Below are the code and all the weights of a small trained network. Each question names an input and a target symbol and asks about switching units off, where a switched-off unit gives its printed mean instead of its output.

import numpy as np


def w(rows, s, z=0):
    codes = np.array(rows[::2]) - 128.0
    scale = np.full(codes.shape[1], s)
    scale[-1] = z or s
    return codes * scale


def f(y):
    return y / 2 * (1 + np.tanh(0.7978845608 * (y + 0.044715 * y**3)))


def softmax(a):
    e = np.exp(a - a.max(-1, keepdims=True))
    return e / e.sum(-1, keepdims=True)


def log_softmax(a):
    a = a - a.max(-1, keepdims=True)
    return a - np.log(np.exp(a).sum(-1, keepdims=True))


def net(x, mask):
    ids = ['αβγδλστφ'.index(c) for c in x.split()]
    T = len(ids)
    res = E[ids] + P[:T]
    u = 0
    for l in range(3):
        q, k, v = (res @ M[l].T for M in (Q, K, V))
        z = softmax(np.where(np.tri(T) > 0, q @ k.T / 2**0.5, -1e9)) @ v
        res = res + np.where(mask[u], z, O[l][:, -1]) @ O[l][:, :-1]
        u += 1
        y = f(res @ A[l][:, :-1].T + A[l][:, -1])
        res = res + np.where(mask[u : u + 8], y, B[l][:, -1]) @ B[l][:, :-1]
        u += 8
    return log_softmax(res[-1] @ U[:, :-1].T + U[:, -1])


Q, K, V, O, A, B = {}, {}, {}, {}, {}, {}
E = w([
[141,149,117],'α',
[151,167,98],'β',
[33,103,147],'γ',
[161,154,114],'δ',
[141,4,204],'λ',
[163,214,69],'σ',
[146,123,136],'τ',
[142,96,160],'φ',
],0.021)
P = w([
[220,113,169],'0',
[57,127,96],'1',
[226,178,160],'2',
[58,129,92],'3',
[235,209,184],'4',
[57,131,94],'5',
[240,229,193],'6',
[57,128,91],'7',
[232,244,194],'8',
[57,125,90],'9',
[250,11,2],'10',
[61,136,93],'11',
],0.012)
Q[0] = w([
[2,208,51],'0.h0',
[47,77,126],'0.h0',
],0.0045)
K[0] = w([
[145,132,17],'0.h0',
[40,3,165],'0.h0',
],0.0068)
V[0] = w([
[254,98,90],'0.h0',
[105,190,150],'0.h0',
],0.0062)
O[0] = w([
[125,3,86,180],'0.h0',
[150,128,109,247],'0.h0',
],0.0055,0.0011)
A[0] = w([
[76,62,26,89],'0.n0',
[56,181,150,88],'0.n1',
[187,173,144,122],'0.n2',
[247,159,86,181],'0.n3',
[113,179,90,89],'0.n4',
[138,177,104,139],'0.n5',
[206,118,110,159],'0.n6',
[113,186,155,3],'0.n7',
],0.014,0.0071)
B[0] = w([
[194,188,126,164],'0.n0',
[155,188,175,170],'0.n1',
[192,94,145,172],'0.n2',
[76,18,178,247],'0.n3',
[177,67,60,154],'0.n4',
[144,76,48,166],'0.n5',
[187,148,255,190],'0.n6',
[180,129,118,125],'0.n7',
],0.009,0.013)
Q[1] = w([
[135,146,59],'1.h0',
[1,116,150],'1.h0',
],0.0089)
K[1] = w([
[127,1,15],'1.h0',
[94,58,233],'1.h0',
],0.0046)
V[1] = w([
[7,212,139],'1.h0',
[137,76,237],'1.h0',
],0.0016)
O[1] = w([
[76,186,101,66],'1.h0',
[3,137,93,251],'1.h0',
],0.0066,0.0024)
A[1] = w([
[130,31,44,111],'1.n0',
[190,80,159,115],'1.n1',
[131,220,134,2],'1.n2',
[157,112,54,67],'1.n3',
[103,199,156,108],'1.n4',
[94,121,88,152],'1.n5',
[90,252,44,148],'1.n6',
[235,204,106,89],'1.n7',
],0.012,0.009)
B[1] = w([
[199,133,171,194],'1.n0',
[94,213,158,247],'1.n1',
[161,46,157,139],'1.n2',
[219,54,210,144],'1.n3',
[125,148,169,159],'1.n4',
[148,127,45,142],'1.n5',
[233,212,20,175],'1.n6',
[254,49,217,128],'1.n7',
],0.0096,0.016)
Q[2] = w([
[98,86,204],'2.h0',
[254,55,68],'2.h0',
],0.0082)
K[2] = w([
[102,18,123],'2.h0',
[183,1,241],'2.h0',
],0.0058)
V[2] = w([
[56,242,113],'2.h0',
[103,37,252],'2.h0',
],0.0023)
O[2] = w([
[148,26,253,2],'2.h0',
[155,73,59,217],'2.h0',
],0.0047,0.00099)
A[2] = w([
[208,92,70,6],'2.n0',
[62,98,82,67],'2.n1',
[93,120,194,91],'2.n2',
[78,177,123,184],'2.n3',
[118,6,106,201],'2.n4',
[183,70,151,72],'2.n5',
[171,57,174,92],'2.n6',
[47,92,87,70],'2.n7',
],0.013,0.015)
B[2] = w([
[112,168,179,214],'2.n0',
[7,174,203,126],'2.n1',
[138,120,65,227],'2.n2',
[90,110,139,194],'2.n3',
[162,82,135,189],'2.n4',
[97,130,111,209],'2.n5',
[76,139,114,253],'2.n6',
[65,238,167,127],'2.n7',
],0.016,0.012)
U = w([
[173,133,79,87],'α',
[230,117,166,45],'β',
[103,169,164,73],'γ',
[197,82,97,160],'δ',
[169,45,137,140],'λ',
[181,90,249,2],'σ',
[125,97,51,186],'τ',
[45,75,137,220],'φ',
],0.012,0.0056)

Each question gives the input, a string of symbols that net reads in full, and the target symbol t.
The units are the heads (2 rows each of Q, K, V and O) and the neurons (one row each of A and B). Each row of codes is followed by its name. A weight is (code - 128) times the scale printed after its matrix; where a second scale follows, it is the last column's (O, A, B and U).
mask holds one flag per unit, layer by layer, with each layer's heads first. A switched-off unit (its flag False) gives its mean, the last column of its rows in O or B, instead of its output. The means were averaged over made-up inputs and are rounded, as every weight is.
A unit's drop is (log p(t) with every unit on - log p(t) with that unit switched off) / (log p(t) with every unit on - log p(t) with every unit switched off).
The circuit of an input: a set's keep is (log p(t) with only the set's units on - log p(t) with every unit switched off) / (log p(t) with every unit on - log p(t) with every unit switched off). Starting from the 12 units with the biggest drops (on a tie, the unit counted first), units are removed one at a time, each time the one whose removal leaves the highest keep (on an exact tie, the one counted first), for as long as the keep stays at least 0.8.
units of the circuit, in order: the units of the circuit, biggest drop first
most important unit: the unit with the biggest drop
k most important neurons: the k neurons with the biggest drops, biggest first
k most important neurons of layer l: the k neurons of layer l with the biggest drops, biggest first
input φ α β σ λ γ, target γ: units of the circuit, in order -> [0.n3, 0.n1]
input λ α γ φ γ γ γ γ φ, target γ: 3 most important neurons -> [1.n1, 2.n2, 2.n4]
input σ τ β γ λ λ γ σ γ α, target α: most important neuron -> [0.n3]
input τ σ τ λ β, target φ: units of the circuit, in order -> [0.n3, 2.n6]
input λ γ τ σ φ γ σ σ τ α α, target γ: 2 most important neurons -> [1.n1, 0.n6]
input λ γ σ β δ γ β δ γ β σ, target γ: 2 most important neurons -> [1.n1, 0.n0]
input γ γ γ λ γ γ γ σ τ β β, target γ: 3 most important neurons -> [1.n1, 0.n6, 0.n0]
input τ λ γ σ τ τ δ β δ φ σ λ, target λ: 4 most important neurons -> [2.n4, 0.n6, 1.n1, 1.n6]
input β σ γ τ, target τ: units of the circuit, in order -> [0.n3, 0.n6, 2.n0]
input σ γ δ λ λ γ φ τ λ λ φ, target γ: 4 most important neurons -> [1.n1, 0.n6, 0.n0, 2.n4]
input γ δ τ β λ γ δ δ τ δ γ, target σ: units of the circuit, in order -> [0.n0, 0.n3, 2.n0, 1.n7]
input α γ φ γ λ β γ τ γ, target β: 4 most important neurons of layer 0 -> [0.n3, 0.n1, 0.n6, 0.n7]
input δ τ α τ τ δ λ γ λ γ γ, target σ: units of the circuit, in order -> [0.n0, 2.n0, 0.n3, 1.n7]
input τ α σ γ τ γ τ β, target β: most important unit -> 2.n0
input λ λ γ γ φ, target φ: 3 most important neurons -> [1.n6, 2.n2, 0.n3]
input τ σ λ λ λ γ β τ, target τ: 3 most important neurons of layer 0 -> [0.n3, 0.n6, 0.n2]
input λ γ λ λ δ σ γ σ α λ, target λ: 2 most important neurons of layer 0 -> [0.n6, 0.n2]
input σ τ α γ φ β, target β: 2 most important neurons -> [0.n3, 2.n0]
input τ τ α β σ σ λ σ δ, target φ: 3 most important neurons -> [0.n3, 1.n6, 2.n2]
input δ σ λ δ, target δ: 4 most important neurons -> [1.n1, 2.n6, 1.n6, 0.n6]
input τ β τ φ α λ γ σ λ γ σ, target γ: 2 most important neurons -> [1.n1, 2.n6]
input γ λ γ σ β σ β α τ, target φ: 2 most important neurons of layer 2 -> [2.n2, 2.n0]
input γ β β τ σ τ γ δ λ, target γ: most important neuron of layer 2 -> [2.n2]
